Here is a tiny trained network, its code and every weight. The questions are about switching its units off for an input and a class, where a switched-off unit gives its printed mean instead of its output.

import numpy as np


def w(rows, s, z=0):
    codes = np.array(rows[::2]) - 128.0
    scale = np.full(codes.shape[1], s)
    scale[-1] = z or s
    return codes * scale


def f(y):
    return np.maximum(y, 0)


def log_softmax(a):
    a = a - a.max(-1, keepdims=True)
    return a - np.log(np.exp(a).sum(-1, keepdims=True))


def net(x, mask):
    res = np.array(x, float).reshape(1, 6) / 4 @ E
    y = f(res @ A[0][:, :-1].T + A[0][:, -1])
    res = res + np.where(mask, y, B[0][:, -1]) @ B[0][:, :-1]
    return log_softmax(res[-1] @ U[:, :-1].T + U[:, -1])


A, B = {}, {}
E = w([
[82,104,118,168,168,111,150],'x0',
[215,36,107,212,116,204,76],'x1',
[104,224,145,173,218,201,40],'x2',
[12,119,35,117,71,96,14],'x3',
[159,130,140,107,122,111,109],'x4',
[87,26,182,1,171,171,103],'x5',
],0.008)
A[0] = w([
[94,148,48,153,71,101,51,78],'N1',
[183,126,67,221,118,122,119,144],'N2',
[105,105,124,132,47,106,205,82],'N3',
[196,59,33,226,137,158,54,199],'N4',
[209,85,104,167,167,164,139,106],'N5',
[93,105,137,67,172,177,87,90],'N6',
[31,87,68,116,46,95,17,42],'N7',
[202,197,113,191,136,65,139,51],'N8',
[109,202,80,224,83,95,125,68],'N9',
[165,93,124,135,88,84,132,106],'N10',
[74,231,105,82,142,66,167,169],'N11',
[118,222,93,113,130,96,198,141],'N12',
[157,24,123,115,1,35,199,48],'N13',
[126,231,120,177,72,99,125,175],'N14',
[123,239,173,189,212,180,36,24],'N15',
[170,147,175,148,156,162,213,1],'N16',
],0.0088,0.0055)
B[0] = w([
[222,138,170,192,149,100,240,199],'N1',
[109,77,183,82,138,178,109,210],'N2',
[152,195,68,122,197,101,44,188],'N3',
[15,131,177,153,58,116,113,252],'N4',
[134,100,131,128,53,97,121,204],'N5',
[134,99,87,70,159,199,111,196],'N6',
[254,134,156,134,140,113,250,241],'N7',
[149,75,108,75,167,212,151,191],'N8',
[155,80,85,11,174,202,131,200],'N9',
[62,130,64,161,121,90,86,171],'N10',
[41,109,170,142,14,107,120,232],'N11',
[86,93,181,128,77,123,128,198],'N12',
[93,176,40,189,173,144,68,254],'N13',
[117,79,170,60,198,177,71,213],'N14',
[109,227,24,195,137,80,89,230],'N15',
[254,171,130,192,99,134,207,186],'N16',
],0.0073,0.0097)
U = w([
[106,206,1,168,160,108,85,85],'0',
[204,145,164,167,133,121,248,116],'1',
[112,98,146,121,127,124,118,253],'2',
[111,36,109,44,176,180,124,93],'3',
[60,102,192,148,13,116,116,66],'4',
],0.01,0.012)

Each question gives the input, the list of numbers given to net, and the class t.
The units are the neurons (one row each of A and B). Each row of codes is followed by its name. A weight is (code - 128) times the scale printed after its matrix; where a second scale follows, it is the last column's (A, B and U).
mask holds one flag per neuron, in row order. A switched-off neuron (its flag False) gives its mean, the last column of its row in B, instead of its output. The means were averaged over made-up inputs and are rounded, as every weight is.
A unit's drop is (log p(t) with every unit on - log p(t) with that unit switched off) / (log p(t) with every unit on - log p(t) with every unit switched off).
The circuit of an input: a set's keep is (log p(t) with only the set's units on - log p(t) with every unit switched off) / (log p(t) with every unit on - log p(t) with every unit switched off). Starting from the 12 units with the biggest drops (on a tie, the unit counted first), units are removed one at a time, each time the one whose removal leaves the highest keep (on an exact tie, the one counted first), for as long as the keep stays at least 0.8.
units of the circuit, in order: the units of the circuit, biggest drop first
top k neurons: the k neurons with the biggest drops, biggest first
drop of u: that unit's drop, to one decimal
input [-6,-1,-6,-3,-1,-6], class 0: units of the circuit, in order => [N13]
input [7,-6,2,-4,1,-1], class 4: units of the circuit, in order => [N11; N12]
input [2,-2,1,-8,3,8], class 1: top 4 neurons => [N16; N14; N9; N2]
input [-6,2,4,1,0,-6], class 3: units of the circuit, in order => [N9; N14]
input [2,-7,3,-1,-3,-8], class 3: top 4 neurons => [N9; N14; N8; N4]
input [-8,2,-3,8,8,-8], class 1: top 2 neurons => [N1; N7]
input [3,8,-5,-5,5,3], class 4: units of the circuit, in order => [N4; N5]
input [2,-1,4,6,-6,4], class 1: units of the circuit, in order => [N7; N1]
input [4,6,-7,-3,-7,1], class 0: top 3 neurons => [N13; N3; N11]
input [4,7,7,-7,4,2], class 0: top 3 neurons => [N15; N7; N11]
input [-8,5,-2,2,0,-5], class 3: units of the circuit, in order => [N9; N2]
input [2,-4,-6,4,5,0], class 0: top 2 neurons => [N13; N3]
input [-6,6,6,7,-2,-4], class 1: top 3 neurons => [N1; N7; N13]
input [7,5,2,8,2,4], class 1: top neuron => [N7]
input [-3,6,2,5,6,-4], class 2: top 3 neurons => [N4; N11; N9]
input [-5,5,-7,1,3,-6], class 0: top 3 neurons => [N13; N3; N10]
input [-4,-2,-2,-6,-8,-7], class 2: top 3 neurons => [N7; N14; N1]
input [1,3,-7,3,4,6], class 0: drop of N13 => 0.5
input [7,8,-7,4,3,0], class 4: drop of N5 => 0.3
input [-5,-5,-2,-4,-1,2], class 4: drop of N7 => 0.7
input [-6,-8,6,7,-5,-3], class 4: units of the circuit, in order => [N11]
